Here is a tiny trained network, its code and every weight. The questions are about switching its units off for an input and a class, where a switched-off unit gives its printed mean instead of its output.

import numpy as np


def w(rows, s, z=0):
    codes = np.array(rows[::2]) - 128.0
    scale = np.full(codes.shape[1], s)
    scale[-1] = z or s
    return codes * scale


def norm(h):
    return h / np.sqrt((h * h).mean(-1, keepdims=True) + 1e-5)


def f(y):
    return np.maximum(y, 0)


def log_softmax(a):
    a = a - a.max(-1, keepdims=True)
    return a - np.log(np.exp(a).sum(-1, keepdims=True))


def net(x, mask):
    res = np.array(x, float).reshape(1, 7) / 4 @ E
    u = 0
    for l in range(3):
        y = f(norm(res) @ A[l][:, :-1].T + A[l][:, -1])
        res = res + np.where(mask[u : u + 3], y, B[l][:, -1]) @ B[l][:, :-1]
        u += 3
    return log_softmax(norm(res)[-1] @ U[:, :-1].T + U[:, -1])


A, B = {}, {}
E = w([
[129,126,126],'x0',
[135,122,122],'x1',
[127,131,130],'x2',
[166,108,109],'x3',
[133,131,132],'x4',
[186,253,79],'x5',
[4,41,40],'x6',
],0.0076)
A[0] = w([
[11,205,203,75],'L0N0',
[165,242,89,157],'L0N1',
[69,83,27,3],'L0N2',
],0.011,0.0034)
B[0] = w([
[175,72,130,173],'L0N0',
[146,79,58,254],'L0N1',
[54,125,251,224],'L0N2',
],0.017,0.0057)
A[1] = w([
[162,63,94,2],'L1N0',
[178,70,221,129],'L1N1',
[225,250,240,64],'L1N2',
],0.021,0.0051)
B[1] = w([
[204,169,203,169],'L1N0',
[248,167,58,247],'L1N1',
[16,225,212,178],'L1N2',
],0.019,0.013)
A[2] = w([
[190,141,246,2],'L2N0',
[85,238,12,124],'L2N1',
[7,174,120,90],'L2N2',
],0.013,0.0021)
B[2] = w([
[204,113,193,255],'L2N0',
[24,88,5,211],'L2N1',
[192,138,167,207],'L2N2',
],0.016,0.0049)
U = w([
[60,188,223,252],'0',
[175,140,130,186],'1',
[136,107,5,197],'2',
[191,135,146,3],'3',
[174,139,143,47],'4',
[168,151,143,30],'5',
],0.014,0.0025)

Each question gives the input, the list of numbers given to net, and the class t.
The units are the neurons (one row each of A and B). Each row of codes is followed by its name. A weight is (code - 128) times the scale printed after its matrix; where a second scale follows, it is the last column's (A, B and U).
mask holds one flag per neuron, layer by layer. A switched-off neuron (its flag False) gives its mean, the last column of its row in B, instead of its output. The means were averaged over made-up inputs and are rounded, as every weight is.
A unit's drop is (log p(t) with every unit on - log p(t) with that unit switched off) / (log p(t) with every unit on - log p(t) with every unit switched off).
The circuit of an input: a set's keep is (log p(t) with only the set's units on - log p(t) with every unit switched off) / (log p(t) with every unit on - log p(t) with every unit switched off). Starting from all 9 units, units are removed one at a time, each time the one whose removal leaves the highest keep (on an exact tie, the one counted first), for as long as the keep stays at least 0.8.
units of the circuit, in order: the units of the circuit, biggest drop first
unit that matters most: the unit with the biggest drop
top k neurons: the k neurons with the biggest drops, biggest first
top k neurons in layer l: the k neurons of layer l with the biggest drops, biggest first
drop of u: that unit's drop, to one decimal
input [2,3,-2,5,4,-8,-5], class 2: unit that matters most => L1N1
input [-2,-2,2,4,5,2,5], class 0: top 3 neurons => L0N0, L1N1, L0N1
input [6,5,-1,-5,-4,-8,-2], class 2: units of the circuit, in order => L1N1, L1N2
input [0,6,-3,-7,-6,8,-6], class 2: top 2 neurons => L0N1, L0N2
input [5,-4,4,-3,0,8,-2], class 2: units of the circuit, in order => L0N1, L2N1
input [-2,1,1,4,3,-5,1], class 2: top 2 neurons => L0N1, L1N0
input [8,-6,0,-2,-1,-8,-3], class 2: top 4 neurons => L1N1, L0N1, L0N2, L1N0
input [7,2,-6,0,-8,8,-2], class 2: top 2 neurons => L0N1, L0N2
input [8,-7,8,6,-2,5,8], class 0: top 2 neurons => L0N2, L1N1
input [-5,0,0,-8,-5,-8,-2], class 2: top 2 neurons in layer 1 => L1N1, L1N2
input [-6,5,0,3,-5,6,7], class 0: top 2 neurons => L1N1, L0N2
input [-6,1,6,-2,-4,-6,-3], class 2: top 3 neurons => L1N1, L0N1, L0N2
input [5,1,3,-2,4,-8,0], class 2: top 2 neurons => L0N1, L1N1
input [1,-3,2,-7,-6,6,-7], class 0: units of the circuit, in order => L1N2
input [2,-5,-7,1,5,-3,7], class 0: top 2 neurons in layer 1 => L1N1, L1N0
input [6,2,-5,4,-3,-6,-5], class 2: top 2 neurons in layer 2 => L2N1, L2N2
input [2,5,-3,5,4,-7,-6], class 2: top 2 neurons in layer 0 => L0N2, L0N0
input [1,-5,0,-7,3,6,-7], class 0: top 2 neurons in layer 1 => L1N2, L1N1
input [7,-1,-4,6,-3,0,7], class 0: top 2 neurons in layer 1 => L1N1, L1N0
input [-1,7,8,2,5,-7,7], class 0: units of the circuit, in order => L0N2
input [2,-4,1,-2,-6,1,8], class 0: drop of L1N1 => 0.3
input [2,-3,5,-6,-6,5,-8], class 0: drop of L0N2 => 0.0
input [7,1,-8,5,-7,-2,7], class 0: drop of L0N0 => 0.1
